Below are the code and all the weights of a small trained network. Each question names an input and a class and asks about switching units off, where a switched-off unit gives its printed mean instead of its output.

import numpy as np


def w(rows, s, z=0):
    codes = np.array(rows[::2]) - 128.0
    scale = np.full(codes.shape[1], s)
    scale[-1] = z or s
    return codes * scale


def f(y):
    return y / 2 * (1 + np.tanh(0.7978845608 * (y + 0.044715 * y**3)))


def log_softmax(a):
    a = a - a.max(-1, keepdims=True)
    return a - np.log(np.exp(a).sum(-1, keepdims=True))


def net(x, mask):
    res = np.array(x, float).reshape(1, 4) / 4 @ E
    y = f(res @ A[0][:, :-1].T + A[0][:, -1])
    res = res + np.where(mask, y, B[0][:, -1]) @ B[0][:, :-1]
    return log_softmax(res[-1] @ U[:, :-1].T + U[:, -1])


A, B = {}, {}
E = w([
[201,197,33],'x0',
[127,128,128],'x1',
[1,110,59],'x2',
[127,127,127],'x3',
],0.0081)
A[0] = w([
[186,141,181,251],'N1',
[9,134,50,240],'N2',
[146,146,67,51],'N3',
[152,157,87,52],'N4',
[88,92,192,100],'N5',
[153,152,56,233],'N6',
],0.013,0.002)
B[0] = w([
[76,206,218,204],'N1',
[181,203,194,255],'N2',
[203,84,165,160],'N3',
[169,70,132,157],'N4',
[254,67,187,182],'N5',
[136,80,207,195],'N6',
],0.0093,0.0094)
U = w([
[117,255,173,30],'0',
[221,10,134,78],'1',
[100,149,129,254],'2',
[108,148,126,227],'3',
[64,128,62,118],'4',
[8,56,10,20],'5',
[7,57,4,19],'6',
],0.0097,0.0071)

Each question gives the input, the list of numbers given to net, and the class t.
The units are the neurons (one row each of A and B). Each row of codes is followed by its name. A weight is (code - 128) times the scale printed after its matrix; where a second scale follows, it is the last column's (A, B and U).
mask holds one flag per neuron, in row order. A switched-off neuron (its flag False) gives its mean, the last column of its row in B, instead of its output. The means were averaged over made-up inputs and are rounded, as every weight is.
A unit's drop is (log p(t) with every unit on - log p(t) with that unit switched off) / (log p(t) with every unit on - log p(t) with every unit switched off).
The circuit of an input: a set's keep is (log p(t) with only the set's units on - log p(t) with every unit switched off) / (log p(t) with every unit on - log p(t) with every unit switched off). Starting from all 6 units, units are removed one at a time, each time the one whose removal leaves the highest keep (on an exact tie, the one counted first), for as long as the keep stays at least 0.8.
units of the circuit, in order: the units of the circuit, biggest drop first
top k neurons: the k neurons with the biggest drops, biggest first
drop of u: that unit's drop, to one decimal
input [-1,7,-8,8], class 0: units of the circuit, in order => N1
input [5,-5,2,-4], class 1: units of the circuit, in order => N1; N3
input [7,1,6,-7], class 1: top 4 neurons => N3; N1; N6; N4
input [7,-3,6,0], class 1: top 2 neurons => N3; N1
input [-8,-2,7,-5], class 1: top 2 neurons => N5; N1
input [7,4,6,4], class 1: top 2 neurons => N3; N1
input [8,-5,-5,5], class 1: top 2 neurons => N4; N3
input [7,7,-3,-4], class 1: drop of N3 => 0.3
input [-2,2,7,4], class 0: drop of N1 => -0.1
input [8,8,4,0], class 1: drop of N1 => 0.2
input [-1,1,8,5], class 0: drop of N3 => 0.0
